Below is a small trained network, with its code and all its weights. Each question gives an input and a class and asks what happens when units are switched off, that is, made to give their printed mean instead of their output.

import numpy as np


def w(rows, s, z=0):
    codes = np.array(rows[::2]) - 128.0
    scale = np.full(codes.shape[1], s)
    scale[-1] = z or s
    return codes * scale


def norm(h):
    return h / np.sqrt((h * h).mean(-1, keepdims=True) + 1e-5)


def f(y):
    return y / 2 * (1 + np.tanh(0.7978845608 * (y + 0.044715 * y**3)))


def log_softmax(a):
    a = a - a.max(-1, keepdims=True)
    return a - np.log(np.exp(a).sum(-1, keepdims=True))


def net(x, mask):
    res = np.array(x, float).reshape(1, 3) / 4 @ E
    u = 0
    for l in range(2):
        y = f(norm(res) @ A[l][:, :-1].T + A[l][:, -1])
        res = res + np.where(mask[u : u + 9], y, B[l][:, -1]) @ B[l][:, :-1]
        u += 9
    return log_softmax(norm(res)[-1] @ U[:, :-1].T + U[:, -1])


A, B = {}, {}
E = w([
[176,89,125,101,143,124,75],'x0',
[93,81,79,253,156,127,130],'x1',
[153,138,139,108,224,130,177],'x2',
],0.015)
A[0] = w([
[216,81,118,70,159,145,57,17],'L0N0',
[129,76,115,125,184,116,93,117],'L0N1',
[122,168,102,107,225,103,225,1],'L0N2',
[125,212,248,73,118,144,155,97],'L0N3',
[144,187,214,30,127,101,149,57],'L0N4',
[155,171,170,14,141,104,116,122],'L0N5',
[64,174,98,81,30,113,85,86],'L0N6',
[143,120,167,94,58,118,109,82],'L0N7',
[38,157,122,135,190,123,245,102],'L0N8',
],0.011,0.0073)
B[0] = w([
[170,159,192,134,186,65,103,175],'L0N0',
[114,112,92,127,112,67,113,159],'L0N1',
[69,223,37,133,182,164,25,182],'L0N2',
[193,92,189,80,110,146,191,238],'L0N3',
[200,148,106,78,100,209,202,237],'L0N4',
[230,138,11,147,81,185,160,254],'L0N5',
[57,157,198,166,93,132,90,212],'L0N6',
[115,208,62,159,160,150,98,172],'L0N7',
[39,153,133,120,151,95,166,212],'L0N8',
],0.012,0.0089)
A[1] = w([
[178,90,194,86,197,90,92,27],'L1N0',
[166,158,102,102,249,124,133,122],'L1N1',
[116,146,150,142,49,156,85,60],'L1N2',
[175,106,154,20,143,163,127,52],'L1N3',
[120,85,173,87,68,96,38,4],'L1N4',
[72,135,86,173,82,124,66,81],'L1N5',
[162,165,147,91,214,47,121,248],'L1N6',
[213,7,71,164,122,22,86,99],'L1N7',
[75,39,83,171,147,89,177,199],'L1N8',
],0.013,0.0031)
B[1] = w([
[154,179,221,72,157,245,88,150],'L1N0',
[64,211,119,178,157,136,49,225],'L1N1',
[78,56,178,132,177,142,45,202],'L1N2',
[212,139,31,138,61,192,127,218],'L1N3',
[96,229,57,228,106,110,126,158],'L1N4',
[160,75,107,154,99,60,96,246],'L1N5',
[69,147,211,84,124,182,42,198],'L1N6',
[186,46,190,47,248,142,120,252],'L1N7',
[207,148,74,85,96,120,209,255],'L1N8',
],0.012,0.0074)
U = w([
[216,27,87,119,175,65,148,106],'0',
[157,114,214,84,209,144,63,78],'1',
[94,122,217,118,76,185,121,3],'2',
[35,126,217,106,113,89,206,30],'3',
[29,200,76,149,205,111,126,151],'4',
[81,89,140,195,72,66,41,209],'5',
[129,111,78,173,91,52,255,68],'6',
[207,173,92,91,73,189,149,245],'7',
],0.024,0.0059)

Each question gives the input, the list of numbers given to net, and the class t.
The units are the neurons (one row each of A and B). Each row of codes is followed by its name. A weight is (code - 128) times the scale printed after its matrix; where a second scale follows, it is the last column's (A, B and U).
mask holds one flag per neuron, layer by layer. A switched-off neuron (its flag False) gives its mean, the last column of its row in B, instead of its output. The means were averaged over made-up inputs and are rounded, as every weight is.
A unit's drop is (log p(t) with every unit on - log p(t) with that unit switched off) / (log p(t) with every unit on - log p(t) with every unit switched off).
The circuit of an input: a set's keep is (log p(t) with only the set's units on - log p(t) with every unit switched off) / (log p(t) with every unit on - log p(t) with every unit switched off). Starting from the 12 units with the biggest drops (on a tie, the unit counted first), units are removed one at a time, each time the one whose removal leaves the highest keep (on an exact tie, the one counted first), for as long as the keep stays at least 0.8.
units of the circuit, in order: the units of the circuit, biggest drop first
most important unit: the unit with the biggest drop
top k neurons: the k neurons with the biggest drops, biggest first
top k neurons in layer l: the k neurons of layer l with the biggest drops, biggest first
drop when u is switched off: that unit's drop, to one decimal
input [8,5,-8], class 0: units of the circuit, in order : [L1N7]
input [1,3,-4], class 5: top 2 neurons in layer 0 : [L0N5; L0N3]
input [0,7,3], class 6: top 2 neurons : [L1N8; L0N8]
input [-2,-1,4], class 4: top 2 neurons : [L0N2; L0N8]
input [4,1,6], class 4: top 2 neurons in layer 0 : [L0N2; L0N3]
input [-1,-2,-3], class 2: top 2 neurons : [L0N6; L1N2]
input [-8,-1,-4], class 3: top 3 neurons in layer 0 : [L0N5; L0N2; L0N8]
input [0,4,2], class 6: top 2 neurons : [L1N8; L0N0]
input [0,7,5], class 4: top 2 neurons : [L0N5; L1N1]
input [5,0,7], class 1: top 3 neurons in layer 0 : [L0N0; L0N7; L0N8]
input [5,3,-6], class 5: top 2 neurons : [L0N5; L1N4]
input [-8,-5,-5], class 2: drop when L1N8 is switched off : 0.2
input [8,1,-7], class 5: drop when L1N4 is switched off : 0.1
input [8,-2,-1], class 1: most important unit : L0N0
input [6,-1,3], class 1: drop when L0N0 is switched off : 1.0
input [-7,2,6], class 4: drop when L0N6 is switched off : 0.0
input [-8,6,2], class 6: top 2 neurons in layer 1 : [L1N8; L1N1]
